data =
[[ 14 -40  -5   2]
 [-21 -23   6  17]
 [-18 -29  31   2]
 [-12  64 -34  12]
 [  9 -31  -4   4]
 [ -7   0 -11  11]
 [ -8  17   8  -3]
 [-13  90 -21   1]]
The 1st entry in reading order is 14
The entry directly above -13 -> -8
Report the bottom-left entry.
-13
The bottom entry of the column that holds the smallest entry -> 90
Report the 3rd smallest entry.
-31
Report the last entry, reading row by row.
1
The entry just right of -4 -> 4
Report the 2nd entry from the end, reading row by row.
-21
Report the fourth entry in reading order.
2
Report the entry directly above -7.
9
Report the second largest entry.
64
Report the entry directly above -18.
-21
Report the third entry on the diagonal from the top-right corner.
-29
Report the smallest entry in the last column.
-3
Report the smallest entry.
-40
Report the entry directly below 6.
31

[[-24  59 -53 -76 -60 -35   7]
 [  9  63 -52 -16 -41 -34  14]]
Rows and columns are numbered from 0.
The entry at row 1, column 2 is -52
Which number is the entry in the top-left corner?
Answer: -24
Which number is the entry in row 1 and column 0?
Answer: 9
The smallest entry: -76
The entry just left of -35: -60
Which number is the bottom-right entry?
Answer: 14
Which number is the entry directly below 59?
Answer: 63

grid =
-0.21,1.54,0.36,-0.36,-1.58,0.97,1.48,1.18,1.54,-0.14,1.49
-0.24,0.02,0.43,2.44,-0.49,1.21,1.61,-0.41,0.91,1.49,0.25
0.75,0.46,-0.70,-1.93,-0.76,-0.38,-0.03,-0.25,0.26,-0.95,1.01
Rows and columns are numbered from 0.
The entry directly above the smallest entry: 2.44
Find the entry at row 0, column 1.
Answer: 1.54
Find the entry in row 0 and column 0.
Answer: -0.21
The bottom entry of the column that holds the smallest entry is -1.93
The entry just left of 1.01: -0.95
Find the entry directly below 0.25.
Answer: 1.01
The entry just left of the centre entry is -0.49
The entry in row 2 and column 0 -> 0.75
The top entry of the column that holds the smallest entry: -0.36
Find the entry in row 1 and column 0.
Answer: -0.24
The centre entry: 1.21
Find the entry just left of 0.25.
Answer: 1.49
Find the entry at row 1, column 2.
Answer: 0.43
The entry in row 0 and column 2 is 0.36
The entry in row 1 and column 1 is 0.02
Find the entry just right of 0.97.
Answer: 1.48
The entry directly above the centre entry is 0.97
Find the top-right entry.
Answer: 1.49
Find the entry directly above -0.25.
Answer: -0.41
The entry just right of the smallest entry -> -0.76
The entry just right of 1.21 -> 1.61
Find the entry just left of the smallest entry.
Answer: -0.70

array([[13, 41, 36, 63],
       [17, 37, 37, 59],
       [22, 41, 38, 55],
       [31, 33, 38, 42],
       [25, 38, 38, 52],
       [ 8, 41, 40, 76],
       [ 7, 42, 39, 69],
       [29, 40, 37, 45],
       [ 9, 44, 39, 73],
       [23, 37, 35, 45],
       [13, 41, 40, 69],
       [32, 38, 36, 40],
       [17, 38, 36, 66],
       [ 5, 42, 36, 76]])
Rows and columns are numbered from 0.
The entry in row 0 and column 2 -> 36
Read off the entry directly below 52.
A: 76
The entry at row 0, column 0: 13
Read off the entry at row 0, column 1.
A: 41
The entry directly above 55 -> 59
Read off the entry directly above 44.
A: 40
The entry in row 1 and column 0 is 17
The entry just right of 9: 44
The entry in row 2 and column 2 -> 38
Read off the entry just right of the smallest entry.
A: 42
The entry directly below 25 -> 8
Read off the top-right entry.
A: 63
Read off the bottom-right entry.
A: 76
Read off the bottom-left entry.
A: 5
Read off the entry in row 2 and column 0.
A: 22
The entry directly above 66 -> 40
Read off the entry just left of 33.
A: 31
Read off the entry at row 2, column 1.
A: 41
The entry in row 1 and column 1 is 37

Questions about the row below.
1) Which number is the fifth entry?
2) Which number is the second entry from the left?
3) Which number is the third entry from the end?
4) Which number is the first entry from the right?
5) Which number is the first entry?
[-31 -19 -21  31  24 -13  75  -4  -3 -26  19  -5]
1) 24
2) -19
3) -26
4) -5
5) -31

Questions about the table below. Indices start at 0.
1) Report the entry just left of 76.
2) Report the entry at row 2, column 0.
3) Report the entry in the top-right corner.
4) Report the entry directly below 148.
5) Report the entry at row 0, column 2.
6) Report the top-left entry.
7) Report the entry in the bottom-right corner.
8) Report the entry at row 1, column 2.
[[ 83  84 191 168 167 166 162 188  53  92  87 158 158]
 [105 167 110 112 122 122 138 116 135 108  99 131  71]
 [104 109 155 147 148 138 149 151  83 111  92 150 126]
 [143 125 122 135 132 112 130 109 100 151  98 158  97]
 [ 94  70 149 137 132  87 199 153  73  99  98  99 215]
 [125 174  85  92 105  93 117  88 169 128 100 120  66]
 [ 87 102 103  92  89 154  86 128 112  73 172  65 131]
 [ 89 147  85  82  87 141  98 112 139  76 158  73  88]
 [115 166  83  83  98 105 104  95 171 115 116 102  79]
 [209  91 103 132 121  59 102  65 109 223  92 172 124]
 [ 85  60 159 139 135  99 187 164  73  90  99  97 223]
 [104 184  86  91 105 113 126 100 160 103 111 110  57]]
1) 139
2) 104
3) 158
4) 132
5) 191
6) 83
7) 57
8) 110

[-81 -65  37  73  23]
What is the 1st entry?
Answer: -81
What is the third entry from the right?
Answer: 37
The third largest entry -> 23
